Below is a small trained network, with its code and all its weights. Each question gives an input and a target symbol and asks what happens when units are switched off, that is, made to give their printed mean instead of their output.

import numpy as np


def w(rows, s, z=0):
    codes = np.array(rows[::2]) - 128.0
    scale = np.full(codes.shape[1], s)
    scale[-1] = z or s
    return codes * scale


def norm(h):
    return h / np.sqrt((h * h).mean(-1, keepdims=True) + 1e-5)


def f(y):
    return np.maximum(y, 0)


def softmax(a):
    e = np.exp(a - a.max(-1, keepdims=True))
    return e / e.sum(-1, keepdims=True)


def log_softmax(a):
    a = a - a.max(-1, keepdims=True)
    return a - np.log(np.exp(a).sum(-1, keepdims=True))


def net(x, mask):
    ids = ['αβδζθλσφψω'.index(c) for c in x.split()]
    T = len(ids)
    res = E[ids] + P[:T]
    u = 0
    for l in range(2):
        q, k, v = (norm(res) @ M[l].T for M in (Q, K, V))
        z = softmax(np.where(np.tri(T) > 0, q @ k.T / 4**0.5, -1e9)) @ v
        res = res + np.where(mask[u], z, O[l][:, -1]) @ O[l][:, :-1]
        u += 1
        y = f(norm(res) @ A[l][:, :-1].T + A[l][:, -1])
        res = res + np.where(mask[u : u + 12], y, B[l][:, -1]) @ B[l][:, :-1]
        u += 12
    return log_softmax(norm(res)[-1] @ U[:, :-1].T + U[:, -1])


Q, K, V, O, A, B = {}, {}, {}, {}, {}, {}
E = w([
[92,173,116],'α',
[164,135,126],'β',
[177,131,132],'δ',
[83,132,175],'ζ',
[113,155,99],'θ',
[252,136,100],'λ',
[160,43,70],'σ',
[157,198,79],'φ',
[112,140,72],'ψ',
[96,74,154],'ω',
],0.031)
P = w([
[192,125,134],'0',
[206,106,153],'1',
[215,101,165],'2',
[228,98,171],'3',
[232,93,180],'4',
[238,92,186],'5',
[243,90,192],'6',
[254,89,199],'7',
],0.0051)
Q[0] = w([
[94,130,124],'0.h0',
[135,116,126],'0.h0',
[73,167,140],'0.h0',
[107,106,253],'0.h0',
],0.02)
K[0] = w([
[158,163,131],'0.h0',
[105,118,132],'0.h0',
[65,156,141],'0.h0',
[93,102,248],'0.h0',
],0.015)
V[0] = w([
[254,109,69],'0.h0',
[209,212,25],'0.h0',
[120,70,253],'0.h0',
[92,62,76],'0.h0',
],0.0067)
O[0] = w([
[139,174,2,195],'0.h0',
[157,154,162,253],'0.h0',
[79,127,125,16],'0.h0',
[89,65,71,130],'0.h0',
],0.009,0.0051)
A[0] = w([
[113,151,100,140],'0.n0',
[144,162,158,133],'0.n1',
[114,174,136,116],'0.n2',
[170,103,92,106],'0.n3',
[112,175,98,112],'0.n4',
[145,133,90,90],'0.n5',
[161,136,133,129],'0.n6',
[144,62,112,147],'0.n7',
[7,190,27,5],'0.n8',
[171,149,171,120],'0.n9',
[83,182,106,111],'0.n10',
[86,183,84,117],'0.n11',
],0.018,0.023)
B[0] = w([
[112,139,139,219],'0.n0',
[161,121,123,253],'0.n1',
[134,106,105,189],'0.n2',
[156,105,144,225],'0.n3',
[97,152,147,188],'0.n4',
[181,174,158,140],'0.n5',
[103,112,130,231],'0.n6',
[122,87,89,251],'0.n7',
[55,252,236,128],'0.n8',
[148,101,141,233],'0.n9',
[151,176,112,168],'0.n10',
[93,178,131,194],'0.n11',
],0.023,0.005)
Q[1] = w([
[55,155,82],'1.h0',
[116,167,74],'1.h0',
[144,168,95],'1.h0',
[3,183,169],'1.h0',
],0.013)
K[1] = w([
[154,96,131],'1.h0',
[27,184,13],'1.h0',
[194,168,103],'1.h0',
[2,49,153],'1.h0',
],0.0087)
V[1] = w([
[120,182,1],'1.h0',
[218,139,199],'1.h0',
[145,16,226],'1.h0',
[54,155,216],'1.h0',
],0.0071)
O[1] = w([
[189,20,166,212],'1.h0',
[54,147,173,202],'1.h0',
[93,197,48,3],'1.h0',
[163,254,121,59],'1.h0',
],0.0048,0.0045)
A[1] = w([
[141,65,221,29],'1.n0',
[125,212,110,67],'1.n1',
[178,80,128,192],'1.n2',
[138,204,104,133],'1.n3',
[78,12,153,57],'1.n4',
[166,100,101,87],'1.n5',
[194,121,161,78],'1.n6',
[84,74,96,91],'1.n7',
[170,147,154,20],'1.n8',
[130,23,168,150],'1.n9',
[126,78,248,2],'1.n10',
[105,154,207,145],'1.n11',
],0.015,0.0082)
B[1] = w([
[33,65,151,137],'1.n0',
[132,145,26,169],'1.n1',
[96,130,163,255],'1.n2',
[135,200,112,199],'1.n3',
[31,214,176,167],'1.n4',
[166,110,120,171],'1.n5',
[97,119,157,193],'1.n6',
[141,138,194,154],'1.n7',
[141,142,172,142],'1.n8',
[72,164,75,211],'1.n9',
[125,7,130,135],'1.n10',
[130,67,114,186],'1.n11',
],0.019,0.009)
U = w([
[145,191,61,254],'α',
[159,208,228,111],'β',
[153,114,200,154],'δ',
[118,115,148,143],'ζ',
[128,115,136,126],'θ',
[224,79,123,190],'λ',
[108,66,31,155],'σ',
[130,122,130,95],'φ',
[130,108,129,134],'ψ',
[4,189,140,2],'ω',
],0.015,0.0044)

Each question gives the input, a string of symbols that net reads in full, and the target symbol t.
The units are the heads (4 rows each of Q, K, V and O) and the neurons (one row each of A and B). Each row of codes is followed by its name. A weight is (code - 128) times the scale printed after its matrix; where a second scale follows, it is the last column's (O, A, B and U).
mask holds one flag per unit, layer by layer, with each layer's heads first. A switched-off unit (its flag False) gives its mean, the last column of its rows in O or B, instead of its output. The means were averaged over made-up inputs and are rounded, as every weight is.
A unit's drop is (log p(t) with every unit on - log p(t) with that unit switched off) / (log p(t) with every unit on - log p(t) with every unit switched off).
The circuit of an input: a set's keep is (log p(t) with only the set's units on - log p(t) with every unit switched off) / (log p(t) with every unit on - log p(t) with every unit switched off). Starting from the 12 units with the biggest drops (on a tie, the unit counted first), units are removed one at a time, each time the one whose removal leaves the highest keep (on an exact tie, the one counted first), for as long as the keep stays at least 0.8.
units of the circuit, in order: the units of the circuit, biggest drop first
top k neurons: the k neurons with the biggest drops, biggest first
top k neurons in layer l: the k neurons of layer l with the biggest drops, biggest first
drop of u: that unit's drop, to one decimal
input δ θ λ α α, target β: units of the circuit, in order -> 0.n10, 0.h0, 1.n9
input σ θ β, target σ: units of the circuit, in order -> 1.n9, 1.n4
input θ ζ α ω, target ω: units of the circuit, in order -> 1.n4
input ζ θ ψ β α θ, target β: units of the circuit, in order -> 0.h0, 1.n9
input ψ δ θ α α, target β: top 3 neurons in layer 0 -> 0.n10, 0.n1, 0.n9
input φ λ α ψ ω ψ, target β: top 3 neurons in layer 0 -> 0.n5, 0.n11, 0.n3
input ω α β, target ω: top 3 neurons in layer 1 -> 1.n9, 1.n2, 1.n11
input α ψ ψ α ω θ ζ α, target δ: top 2 neurons in layer 0 -> 0.n7, 0.n1
input θ θ ψ α δ θ, target δ: top 3 neurons -> 0.n7, 0.n10, 1.n9
input λ σ θ θ, target β: top 3 neurons in layer 1 -> 1.n9, 1.n8, 1.n6
input β φ φ α ψ α α, target δ: top 2 neurons in layer 0 -> 0.n9, 0.n7
input σ ψ β α ζ σ θ, target α: top 4 neurons in layer 0 -> 0.n7, 0.n11, 0.n4, 0.n0
input α β λ α α λ θ, target α: top 2 neurons -> 0.n7, 1.n1
input σ α ζ ψ β ψ, target β: top neuron in layer 1 -> 1.n1
input ω σ ω δ, target ω: top 2 neurons in layer 1 -> 1.n4, 1.n9
input θ σ β, target σ: top 2 neurons in layer 1 -> 1.n9, 1.n4
input ψ θ α α ω ζ θ, target δ: top 2 neurons -> 0.n7, 0.n10
input δ ψ ω ω α β, target ω: drop of 1.n9 -> 0.2
input σ σ δ, target σ: drop of 1.n3 -> 0.1
input β θ λ ω λ α, target α: top neuron in layer 0 -> 0.n11
